Rows are numbered. After the first four, each row is followed by the numbers of the three nearest rows among all rows above it, by straight-line distance, nearest first.
(in the rows, 100 means zero)
0: [ 74 109  84 102  97 109  95 117  77 111  98 124  79  98  98  99  99 108
 102 134  79 106 111 101 106 105  83  96  69  99  90 112  91  97 103]
1: [ 95  98 130 101  91 119 101 101 105  80  94 113 102  70  95 100  86  91
 110  88  75 120 102 108 102  89 112  74 144 120  65  95  80 102 108]
2: [103  98 123 104 103 100  88 110 106 100  72 111 103  97 104 131 109  92
  97 102 113  73  85  97 118  99 102 120  73  89  97 100 107 104 107]
3: [ 95  97 103 113  95 107  79 102 101 131 106 105  91 107  99 115 105 102
  79  96  90 106  99  96  96  79  92  96  97  92 106  85  89 110 113]
4: [ 83 118 133  78 110 102 116  93 111  88 101  91 109  97  85 129  94  93
  92 111 120 110  55 103 100 100 114  90  99 101 108 100  95  93 116] -> 2 3 1
5: [ 98 110  96 114  99 121 108 108 122 100  62  95  85  89 110 104  87 112
  75 116  57  87 111  95 126 104  82 133  70  94  87 100 128 119 122] -> 2 0 3
6: [120  99 108 106 107  85 104  92  84 107 104 114  81 108  77  86 105 125
  94 108  79 106  96  87  97 146 101  65  50 104 113 116 101 117  99] -> 0 3 2
7: [112 108  99  99 107 105  66 106  84 115  84  95 108  99  98 128  95  97
 122 118 148  95  55  95  98  98  99  92 145 107  77  86  95 104 136] -> 4 2 3
8: [ 95  90 126  91  85  93  98  97  92  90  96 113 107 105 101 128  95 101
  94  80  68  90 107  77 119  89 115 100 101 103  94 108 110 103 115] -> 2 3 1
9: [103  87 104 117  95  92  99 101  97  95  90  96  82 100 100  93  99  99
  88  80  82 100 125 123 102 135  93  93  70  97  97 107 105  94  81] -> 6 0 3
10: [ 93 102 114  83  94  95 106 106  74  69  83  95 100  94 116 103  92 102
  96  58 125  78  81  85 105 121  96 110  66 131 110 103  87 109 109] -> 2 8 9
11: [119 100 141 113 113  98 110  88 110  94  74 106 108 107 117 130  72 114
 119  94 131  95 100  74 110 108  81 112 102 100 102 109 115  71  88] -> 2 8 4
12: [103 117  94 100  72  90 106 119  84 127  97 103 103 100  80  81 114 112
 112  92  76  84 115 101 106 104  98 106 137  96 100  93 101  96  99] -> 3 8 0
13: [ 97  75  87 106 100 104 105 101 101 102 109 106  93  96 102 104  79 121
  96  99  94  97  33  97  93 107 102 115  81  86  93 103 113 110  82] -> 2 3 4
14: [115  96  93  95 112  98  93  99 102 101  92 105  91  82 102  91 134 103
 144  98  95 116 109  63 104 116 119  69 128  87  79 104 115  95  99] -> 12 1 8
15: [100  93  92  86 112 100 100  83 117 103  95  95 108 100 110  99  95  97
  99 122  84  99  63 100 103  89  77 118 124 109 105 106  93 107 149] -> 3 4 7
16: [114 120 115  81 115 129  98 112 108  97 102 105  89  99  93 136 100  86
  63 142 117 100  80 110  81  94  92  88 132 114 104  96  86  75  88] -> 4 3 7
17: [ 94  93  86  99 106 102 105 102  86 110  89  95  75  96 117  71 121 113
 115  96  90 105  95  97 104 102  89 106 109 104 101 119  72 109 102] -> 0 12 3
18: [ 85 101  99 109  85  89 117  85  91  86  99  97 102 105  89  87  95 106
 116  42  46 110 106  79 107 144 129 121  83  75  91  92 131 121 123] -> 8 9 12
19: [ 84 107 106 113 102 114 108 113  97 109 102 108  89 101 116  99  93 106
 107 103  97  94  83 114  96 125 113  97 132 104  73 113  96 111 115] -> 17 1 12
20: [109 103  97  98  89  92 104  94 102 112  89 106 114 100  84 122 104  84
  78  83 101 109 141 122 113  86  79  81 132 103  96 103  90  78  74] -> 12 3 9
21: [ 93  91 113  73  95 124 103  99  96 138  89 111  89 123 122  94 122 116
 116  99  94  83 115 114  84  41  85 113 115  81  51  92 101 105  77] -> 3 17 12
22: [ 97 117 106  88  98 118  72 108 114 117 107 131  95  79  98 135  78 101
  85  87 110  99  97  96 102  93  99 109 177 104 115  93  91  99 100] -> 16 3 19
23: [ 82 104  99  90  98  89 101  99 110 102 101 107 105 107 112  96 114 111
  99 118  83 102  92  93  75  68  81 114   7  94  97  94  82  96  92] -> 0 3 2
24: [117  96 101 126  98 115 101 119 110 112 104 108  89 106 105 101  70  77
  85  98  82 105  88 106  98 143 122 131 136  96  99 121 112  93  80] -> 19 9 13
25: [ 99 103 126  73 115 115  90  92 107  89 118  85 116  90 107 101 103 103
  89 121 105 100  79  92 107 141  73  91 117  93  74 100 111 107  76] -> 19 4 16
26: [ 81 103  90  97 107 111 101  93 103 114 110  97 109  81  73 123  86 101
 110  91 107 106 108 103 102  90 119 107 103  93 124  93 100 113 105] -> 3 4 8
27: [ 98 101 136  90 113 109  87  99  91 101  84 109 117  91  81  94  99 111
  96  90 107 101  24 112 109  91 107 113 110 110 100 128 111  96 101] -> 4 13 2
28: [107 114 104 103  97  91 105  94  93 102 111  99 109  89 109  89  99  93
 125  97  81  88 102  81 123  68  83 105  83  90 102 112 101 102 100] -> 8 17 3
29: [114  99 105  83 104 114  93 124 114  88  95  75  89 114  95  90  98  76
  57  93 109 107 158  92 104 125  92  98 118 100  83 113 100 102 118] -> 9 20 3
30: [113 116  98  87 109 106 106  91 110  71  88  93  95  86 100 117  90 104
  87 143 111  99  74 107  81 104 121  84 109  97  86 107 103  97 121] -> 4 16 19
31: [ 78 115 111 108  95 117  90  98  97  71 101  91 138  76  93 108  79 100
  99 125 119  90  68  94 111 126 108  51 128 110  90 111 103 100 113] -> 30 4 25
32: [ 85  98 102  98  99 107  94 105  85 129 108  94  97  93 107  91  83  96
  91  79  76  98 105  83 104  86  93 103 100 108  94  94  95 106 105] -> 3 28 8
33: [109  83  72 100  98 121  62  97  81  88 111 103  85 108  91 104 106 102
 103  81 105  67 114 107  94 115 108  99  85 105 111  85 112  97 112] -> 9 3 26
34: [100 117  95  85  86  71 105  92 102 103  92 113  95  93  82 129  96 104
 156  99 110  93  80  94  96 122 118 110  91  91 106 104 106  90 107] -> 26 2 4
35: [ 98 103 117  78 119 107  90  95  84 106  90  92 103  81 109 110  96  97
  84 127 122 108  74 109  89 120  73  80 136 112 130  96 106  82  96] -> 16 25 4
36: [102  97 122 100 105 119  91 111 110  95  94 113  96 100  91  86  78 101
  60  65  94  83 126 102  78  77 103 100  98 138 116 108 100 101  92] -> 32 3 8
37: [ 93  95  85 105  86 107 108 112 111 100  93 102 114  91 105 128  90  98
  91 102 104  88  96 114 124 107 109 125 110  78  95  92 115  88 126] -> 2 26 19
38: [110 105  98 112  76  96 119 102  99 106 110  85  86 104 121 100 111  99
 123 131  86 131 117  97 108  86 111  95  80  87  82  69 106  94  72] -> 28 0 3
39: [101 102 123 103 109 101  81 103 106  54  91 124 124  84  92  98  78 107
  92 129 125 107  81 115 107  96 113  84 139 111  98 112  75  91  80] -> 31 30 1
40: [108 120  94 105  85  89 110 112  91 118  90  92 114 108 106  94 104  94
 100  91  83  83 121  99  90 100  97  80 107 118 102 105 108  73 100] -> 12 32 20
41: [ 71  88  90 111  89  97  94 105  83 112 104  87  98  98  89  78  96  94
  95  95 102  99 108  99 102 100 101 125 105  90 115 110 113  89  78] -> 32 26 12
42: [ 87  91  95  97 100  83 107 102  62  90  95  89  94  83 126  89  88 100
 108  81  75  87 100  96  95  70  96 116  87 100 112  85 119 105 105] -> 32 28 41
43: [112 109 124 101  99  77 103 116 115  81 100 100 115  99  91 111  85 104
  88 109 122 102  77 116  99  80 109  89 119 116  97 102  87  90  83] -> 39 4 30
44: [100 105 138 108  81  84 105  90  97  93 106  82 112 122  93  89 116 104
 109  88  88 104 112  92 116 136  91 112  74  98  97  95 107 111 101] -> 9 8 28
45: [ 97  97 101 109 102  67  91 100  95 112  85 102  86 128  87 112 112 128
 108 118 105  90 114  51 103  83 102  83  88 103 110  96 108 113  98] -> 3 8 28
46: [114 100  96 119  94 113  97  97  81 105  95 115  66  97 109  96 113  94
  92 100  87 100  96  82 106  88 120  87  97  94  96  95 101 106  92] -> 3 32 17
47: [107 124 106  98 114 112  63 111  98  93  95  95 106  81  85 105 113  93
 102  78 111  99 141  90  99  80 115  76 140  89  80  89  80  80  95] -> 20 1 14
48: [100 107 140 110  88  83 110  92  97 119 100 102  89 109 120  92 107  94
 120 116 102  81  91  95 105  89 109  87 107  96  73  99  94  84 109] -> 19 28 46
49: [ 92 114  83 103 110  59 100  75 110 107 109  87  93 104 106  69 118 118
 126  74  42  91  92  57  95 104  82 132   4  74  87 102 110 117  71] -> 23 28 44
50: [107  95  90  96  86  82 117 108  90  99 104  99  86 106 102  93 113 107
 112  95  81 112  90 109  88  87  99 107  90  99  68 114  87 109  88] -> 17 46 28
51: [101 127  91  89 109  76  96  92  95  90  93 106 110  70 110 118  78 115
  87 113 115 105  69 109  96 130 106  97 128  91 101  98 113  94  92] -> 30 35 43
52: [103  92  76  90  83  96 105  77  98 103 115  85  64 109 100  90 100 102
  88 101 103 136 103 104 112  69  91 102  80  67 118  82 107  92 104] -> 3 38 46
53: [ 91  97  61 102  97  85 102 102 121  95 134  98 110  89 118  92  99  97
  47 105 114  85 103  74  96  93  81  82  85 127  73 105 117  93 105] -> 32 40 3
54: [108  99 121 102  97 111  80  95 101  97  95  92 124  96  95 100  79  82
 128  79 133  97 134 119  97  97 108 108 131 107  76 103 113 100 105] -> 47 26 1
55: [103 108 104 104  89  76 103  98  83  86 111  97  99  94  98  74 111  99
 117  86  86  75 105 107  82 122  94  78  24 101 115  87  96 104  88] -> 9 6 44
56: [120 109  75  92 104 103 127 127  98 118 101 100  86  99  94  93 114  96
 120  78  88  86 111  90 104 106 109  91 113 119 119 102 105  97  94] -> 40 12 17
57: [101 104 114 104 110  93 126 113  88  74  81  99 131 100  99 101 113  96
 106  96  65  89 111  96  95  96  93  98  79  92 105 104  92 131  81] -> 28 50 44
58: [ 93 115 111  93 105 116  99  96 101  94 115 116 109  78 109 112  80  95
  79 132  83  95  70 107  94  99 102  73 126 125 115 107 118  85 125] -> 30 35 31
59: [105  82  97  90 106  94  87  80 108 102 118 111  90  97  96 114 104 114
 107  99  92 106  78 103 112  94 100 107 102 108 104  99  92 118 114] -> 3 15 26
60: [109 122 107 100  96 101  97 111  93 114 107 112 122  92 111 122  90 122
  94  28  98  95 101 106  97  98 104 109 119 101 118  84  91 105  85] -> 32 26 3
61: [105  91  83  97 108 105  86  99 109  79 127  90  97 128 117 106 133 109
  92  86  83 104  71  52  93  94 105  96  77 106  99 106 101 102 110] -> 59 46 3
62: [113 102 135 105 104 103 112 107  94  69 140 101  92  99 102 103 111  83
  73 105 141 113  56 102 102 126  93  55  88 108  91 106 110 114  98] -> 4 25 43
63: [107 103 102 118 118 100  86 116  93  97  81  97 105  96  97  94 100  89
 118  91 126  98  96 104 105 110 106 111 124 111  72 103  97  94  93] -> 54 19 43
64: [111  90  74  76  88  97  98  76 109  93 112 100  93  92 100 119 117 104
  88 102 115 103 129  92 100 102 103  62 123 114 104  85  72 101 118] -> 59 20 3
65: [ 91 110 117 103  65  91 108 112  97  68 116  99  74  95 103  89 106  97
  51  90 102 122 111 106  93  66  86 104  98 100 121  96 115 114 107] -> 52 3 36
66: [ 98 115 127 112 105 124  67 102  91 119  87  97  87 120 107 108  99 107
  99 119  45 101  91 104  95  95  87  90  86 112 101 112 103  79 106] -> 3 0 32
67: [100 115 111  93 118 103  87  91 126  77 122  76 109 102 107 110 102  90
  93 107 109  79  59 102 100  57 106  91 112  87 103 108 118 108 143] -> 15 4 30
68: [102  91 105  94  81 107 118  93 110 119 102 110  91  96  91  48  86 101
 102 142 152  99 103  94  93 137 125 103 115  92 112  97  92 102  90] -> 41 19 63
69: [ 89  92 117 103 101 102 113  94  94 100  92  88  97  79 113  93  92  92
 106 113  91 103 112  69 112  92  82  97  93  74  94  93  96 104  91] -> 28 32 46
70: [105  86 101 106  97 100  82 111 102 117 106 112 114 117 111  88 105  92
 111  97 113 124 152 115 116 108 113 102 101 104  89 101  99 109 115] -> 54 63 3
71: [ 96  97  74 103  93  76 108  90  82 147  97 122 108  91  91 115 107  94
 114  89  71  84 150  82 105 126 101 106  66  91 101  88 101  90  94] -> 40 9 32
72: [100 109  75  69 100 100 105  87 111  81 103 107 109 109  97 112 128 107
 100 113  97  88  99  80  79 140  86 111 130  85 104 101  86 111  96] -> 25 64 59
73: [ 96  83  64 104 115  91 112 103  81 102  96  91  98 103  85 124  98  70
 113  94  89 108 104  94 110  97 105 114 126  79 111 107 104  93 105] -> 26 41 37
74: [ 96 106 100 104  84 109 111 110  94  96 110  85  97  89  90 108  91  82
 118 114 131 110  96  82  96  91 117 117 116 120  95 114 114 111  91] -> 63 26 41
75: [ 95 119 133  90  97  82 110  75  90 109  99  81 114  96 120  69 113 124
  93  63  64  86  91  98 102  67 102 100  94 123 117  82 103 120 103] -> 42 32 28
76: [104 100 131  96  91  89 112 104 102 101  78  99 104 104 106  94 100  98
  95 112  86  93  79  97  95 120  97 139  88  94 101 101  91  88 108] -> 2 44 48
77: [102 105 101 101  83 100 120 104 110  86  72 103 110 112 111 104  73  98
 109  96 114  98 138 123 121 156 113  90  72 124  89  95 101  90  98] -> 9 70 44
78: [127 106 131  93 104 106  91 100 109 100  93 100 112 110  89 120 110 110
 126 101  74 102  92  94 108  46 128  85  86 143  90  90 103 101 122] -> 8 59 28
79: [107  89  90 105  91  93  85 101 104 148  98 116  80 109 121  90 116 115
 102  86 131  93  85  99 109  77  88 138  98 107 131  84  98 112  98] -> 3 59 17
80: [101 118  84 104  77 113 100 117  90 106  95  95 109  84 111  88 108  94
 106 115 127 102 112  97  96 115  75  27 111  99 111 117  98  90 108] -> 40 31 64
81: [118  89  57  96  64 115 101  77 115 124 125 100  76  99  91  52 101  96
  84  94  91 101 112 116  94  88  95 100 122  91 118  98 125 105  85] -> 52 41 12
82: [103 105 138 142  98 103 100 100  85  63  76 117 107  91  97  85 113  88
  93  93 100 103  88 114  87 108 140 107 128  94  90 123 109 104  94] -> 63 19 39
83: [ 93 113 106 131 111  99  90  96  94 104 120 113  98 112 123  94  98 108
 129 105 104 113 128 115 100 119  70  98 114  84 107  96  76  73  95] -> 70 17 63
84: [ 98 113  67 102 101 103  76 105 112 108 103  93 100  74  88  96  84  91
  75  99 137 126  68 104  91  73 104  90 111  90  80  85 122  73  91] -> 51 43 63
85: [104  79  89  76  63 112  96 100 106  85  86  82  80  94  79  86  94  85
 138 104  93 111 106  70 101  62  90 109 104  98 100  89  99  98 114] -> 69 28 74
86: [111  94 101 124 113  97 102  83  92 127 109  87  77 102  99  89 106 110
 114 105  84 107 105  94  91 103  88 135 104 102  93 103 105  77 103] -> 17 41 32
87: [ 90  80 120 108 105 103 103 103  92  95 106 121 108  89 116 121 103 114
  81 121 108  98 108  88 118  74  93 105  95  83  90  84 103 112  92] -> 69 3 2
88: [100  92 113 102 107 104  93 107  89 108  93 103  96  97 106 115  94  94
 110 100 112 106 107 101 109 107  82 105 156  92  88 101 113  98  92] -> 63 19 54
89: [ 98  91  91 101 106 106  83 111 113  91 121 105 111 102 103  93  95  81
  84 110 110 113  68 103  85 124 121  95 116 128  89  79  93  91 105] -> 19 63 43
90: [ 94  81  91 102 106  85 117 118  94 109 107  83 101 112  89  91  97  95
 119 102  95  85 104 104  92 107 118 125  77  99 112  90  91  90  73] -> 41 50 76
91: [ 97  99 107 105 131  89  83 106 106  71 102  87 108  98  89  99 100 114
  94  98 126  83  98 110  94  96  90 118 107 100  87  94 111  98 111] -> 63 43 2
92: [ 98 111 106  98  72 133 106  99 118  85 105  89  82  91 105 112  61  96
  90 106  98 104  76 112  99 144 112  88 116 111  98 112  85 101 110] -> 19 30 89
93: [ 92  77 111  82  85 109  90 116 111  78 103 102  91 110 117 102 127 101
  98 107 114 103  81  88 112  92  99  88  61  89  88  83  95 105  79] -> 87 2 61
94: [106 105 104 104 108  96  87  94  99 102  85 101  97 122  99  91 108  91
 116  84  95  98  99 130 119  37 104 101  55  89  93  99 110  87  79] -> 28 50 2
95: [110  89 104  79  63 130 103 101 115  50  73  92 123  99  87 118 116  75
  66  72 121  81 115 110 102  98  86  94 153 102  77 113 103  94 107] -> 20 29 54
96: [107 102  88  92  98  97  98 105  89 117  97 125 101 127 106  89 100 113
  59  94 100  81  85  86  91 101  99 111  88  83  99  88 121  97  95] -> 3 46 32
97: [110 103  98 111  90 100  82  97  94  71 106 115  82  88  90  89 114 121
  96 133 115  94  92 140  86  99  88 105 112  87 103  78 109  98 109] -> 91 30 59
98: [109 124 108 102  91 122 101 128 101 141  95  99  49  93 108 108  85 122
 121 123  94 141 109 104  87  96 101  98  51 118 103 113 122  87  99] -> 0 66 38
99: [107  96 108 102 106  89 120 123 102  89  92  92  89  95 131  86  91 118
 129 127  99  74 131 110 108  97  97  96  88 103 117 111  79  96  85] -> 90 17 69
100: [102  99 124 111 100  82  89 103 107 119  87  89  74  99  97  89 107  93
  98  95  88  82 119  94 120  86 126  57 127 104  97 107 111  96 106] -> 48 46 40
101: [ 97 101 126  79 111 110  95 101 105  92  85 103 109  93  97  90 112 109
  95 113 116 104 105  96  93 106  85 132 112 118 120  92  93  90 104] -> 76 91 35
102: [ 89  95  92 115  86 105 103  99 100  88  99 114 115 120 123 112  91  91
 100 110 106 121  91 100  99  76  86  73  81 108 109 104  99  96 104] -> 3 87 93
103: [ 82 101 105 102 107 114 113  91  98 117  86 101 109 101  89  66  98 114
 100 167 119 141  94  99  93  99 101  95 112  74 105  91 111 111  89] -> 68 69 101
104: [101  89 110 105  94  96 113 104 120  95  83 108  91  88  89 141  91  84
  75  93  95 106  69 114  96 101 110  68 110 115  82  97 110 111 120] -> 4 30 43
105: [110  99 133  99 120 100  94  89 107  90 105 118 116 113 107 136  90  86
  95 132  65 102  75  95 101  96 134  97 127 112  71 102 107  84  95] -> 58 8 30
106: [ 92 104 119  97 100  69  97 100  91 106 113  79 109  78 111  87 106 100
  92 123  86  96 106 102 101  81  96 109  88  69  90  93  91  85 108] -> 69 28 48
107: [109 102  96  88 135  88 137  83  96  85  88  89  97  88  90 114  99  95
 102 102 130 128  87  99  88 107 108  89 125 100  87 103  96  97  98] -> 30 4 51
108: [ 95  96 118 113 106 107  79 111 109  87  87 100 122  96 109 102 103 105
  65 113 104  97  86  93 104  96  81 101 101 100  87  82  96 105 112] -> 87 91 3
109: [103  82 107 107  94 101 108 105 110 118  99 110  94 114  73 110 111  92
  92 115  85 106 108 105 122 137  80 100  94  82 111  89 109 106  97] -> 9 44 3
110: [116 103 119  97 121  72  99 101 115 108 105  97 102 109 106  94 133 103
  85  96  59  99  83 156  96 126 110 135 122 103 114 104 100  99 114] -> 76 59 86
111: [ 81  87  88 104  85  97  95  91 113 113  85 100 101 108 110 116 109  93
 102 101 117 115 114  95  86 145  97  92 100  71  92  90  92 101 100] -> 109 72 9
112: [102 119 109 106 120 105  83 101 108 112 106  96  93 119  96  97  90  89
 133 103 111 129  99 121  84 141 108 124 109  82 102  87  91  95 100] -> 83 63 111
113: [103  96 136 110  96 107  78 116 107  76 110  88 100  92  82 133  98 102
 103  98  94 101 122 107  89  79 110 140  95  85  89 101 115 106 103] -> 91 2 8
114: [ 98  90  96 114 123  97 103 117  95 114  97  98  91  98  93  96  94 115
  96  81  86  73  96 123 117  96 119 100 116 109 100  90 105 107 105] -> 32 19 56
115: [100  90 103 103  79 104  91 103  95 102 123  99 128  97 109 116  90  95
  91 107 120 104  97  95  98 105 113 117 117  97  91 124  86  90 127] -> 37 74 19
116: [ 99  90  99 109 110 113  92  95  97  89 115 124 108 112  94 107 102 107
 145 143  97  96  98  90  97  94 101 131 103 111 102  96  97 115 100] -> 59 74 101
117: [113  95 119  93  89 103 114 100  91 126  95  83 119  96 105  96  96 109
 101 102 115 108  81  96 111 111 109  68  81  95  98  94 115  67  94] -> 40 48 69
118: [ 95  98  58 102 129 119 114  86  93  99  94 100  97  83 105 113  92 108
  88  98 113  68 111  95 114  80  94  99  97  93 103 100 112 121  83] -> 26 114 87
119: [114 102 116  94  92  94  98 112 104 117  82  86 107  91  81  99  99 100
 109 105  58  71 121  85  94 120  99 108  88  73 118 116 101  92 119] -> 76 40 12
120: [ 95 123  97  99  92  99 104  91  93 121 102 108 106  97  98  86 136  95
 156 129 154 104  77  94  96  87 128 103 105 107 102  89  99  88 105] -> 74 34 48
121: [106 103 105  99 117  91 107  81 105 102 122  90  99 106  95 108  69  94
  99 102 134 110  98 122 112 105 102  97 110  98 111 125  98  83 109] -> 115 107 43
